Here is a tiny trained network, its code and every weight. The questions are about switching its units off for an input and a class, where a switched-off unit gives its printed mean instead of its output.

import numpy as np


def w(rows, s, z=0):
    codes = np.array(rows[::2]) - 128.0
    scale = np.full(codes.shape[1], s)
    scale[-1] = z or s
    return codes * scale


def norm(h):
    return h / np.sqrt((h * h).mean(-1, keepdims=True) + 1e-5)


def f(y):
    return y / 2 * (1 + np.tanh(0.7978845608 * (y + 0.044715 * y**3)))


def log_softmax(a):
    a = a - a.max(-1, keepdims=True)
    return a - np.log(np.exp(a).sum(-1, keepdims=True))


def net(x, mask):
    res = np.array(x, float).reshape(1, 2) / 4 @ E
    u = 0
    for l in range(2):
        y = f(norm(res) @ A[l][:, :-1].T + A[l][:, -1])
        res = res + np.where(mask[u : u + 3], y, B[l][:, -1]) @ B[l][:, :-1]
        u += 3
    return log_softmax(norm(res)[-1] @ U[:, :-1].T + U[:, -1])


A, B = {}, {}
E = w([
[106,102,2,99,140,116,205,133,223,181],'x0',
[124,119,122,251,31,189,138,165,57,115],'x1',
],0.0089)
A[0] = w([
[114,111,92,246,39,186,40,144,21,62,7],'0.n1',
[172,129,59,127,99,245,219,114,41,70,171],'0.n2',
[247,181,194,45,144,169,2,49,113,98,16],'0.n3',
],0.0054,0.0018)
B[0] = w([
[116,237,181,91,190,79,2,179,61,152,254],'0.n1',
[51,81,37,117,216,218,177,67,130,149,180],'0.n2',
[214,44,158,147,17,119,49,56,103,121,204],'0.n3',
],0.0083)
A[1] = w([
[190,159,165,111,6,96,105,34,92,114,99],'1.n1',
[90,141,93,68,101,85,188,178,255,155,24],'1.n2',
[182,160,170,113,161,81,91,74,136,78,6],'1.n3',
],0.0085,0.0019)
B[1] = w([
[91,34,135,203,85,69,202,130,143,111,250],'1.n1',
[182,134,191,89,112,120,116,184,123,92,255],'1.n2',
[83,128,93,251,137,113,160,111,176,87,207],'1.n3',
],0.011,0.0077)
U = w([
[203,121,159,62,106,102,143,193,148,113,209],'0',
[160,141,142,129,141,125,108,84,159,77,46],'1',
[172,78,75,134,129,228,185,145,162,89,67],'2',
[123,137,166,132,118,158,128,78,129,148,4],'3',
[103,135,45,182,158,155,144,65,81,188,132],'4',
[122,38,181,215,70,67,115,90,114,77,188],'5',
[89,196,146,169,156,161,3,171,60,112,192],'6',
],0.013,0.0036)

Each question gives the input, the list of numbers given to net, and the class t.
The units are the neurons (one row each of A and B). Each row of codes is followed by its name. A weight is (code - 128) times the scale printed after its matrix; where a second scale follows, it is the last column's (A, B and U).
mask holds one flag per neuron, layer by layer. A switched-off neuron (its flag False) gives its mean, the last column of its row in B, instead of its output. The means were averaged over made-up inputs and are rounded, as every weight is.
A unit's drop is (log p(t) with every unit on - log p(t) with that unit switched off) / (log p(t) with every unit on - log p(t) with every unit switched off).
The circuit of an input: a set's keep is (log p(t) with only the set's units on - log p(t) with every unit switched off) / (log p(t) with every unit on - log p(t) with every unit switched off). Starting from all 6 units, units are removed one at a time, each time the one whose removal leaves the highest keep (on an exact tie, the one counted first), for as long as the keep stays at least 0.8.
circuit, biggest first: the units of the circuit, biggest drop first
unit that matters most: the unit with the biggest drop
top k neurons: the k neurons with the biggest drops, biggest first
k most important neurons of layer l: the k neurons of layer l with the biggest drops, biggest first
drop of u: that unit's drop, to one decimal
input [5,1], class 0: unit that matters most -> 1.n2
input [1,-3], class 0: circuit, biggest first -> (0.n3, 0.n1, 1.n1, 1.n2)
input [1,-4], class 0: 2 most important neurons of layer 0 -> (0.n3, 0.n1)
input [0,-8], class 5: top 4 neurons -> (0.n2, 1.n3, 0.n3, 0.n1)
input [8,8], class 4: circuit, biggest first -> (1.n2, 1.n1)
input [1,1], class 4: circuit, biggest first -> (0.n2, 1.n2)
input [5,4], class 2: top 3 neurons -> (0.n1, 0.n3, 1.n3)
input [3,4], class 4: top 2 neurons -> (0.n2, 1.n2)
input [5,2], class 2: top 2 neurons -> (0.n1, 0.n2)
input [8,1], class 0: top 2 neurons -> (1.n2, 1.n3)
input [0,-6], class 5: drop of 0.n1 -> 0.1
input [4,6], class 4: drop of 0.n2 -> 0.7
input [8,-1], class 0: drop of 1.n2 -> 0.4
input [-1,3], class 6: drop of 0.n3 -> 0.0
input [7,1], class 0: circuit, biggest first -> (1.n2)
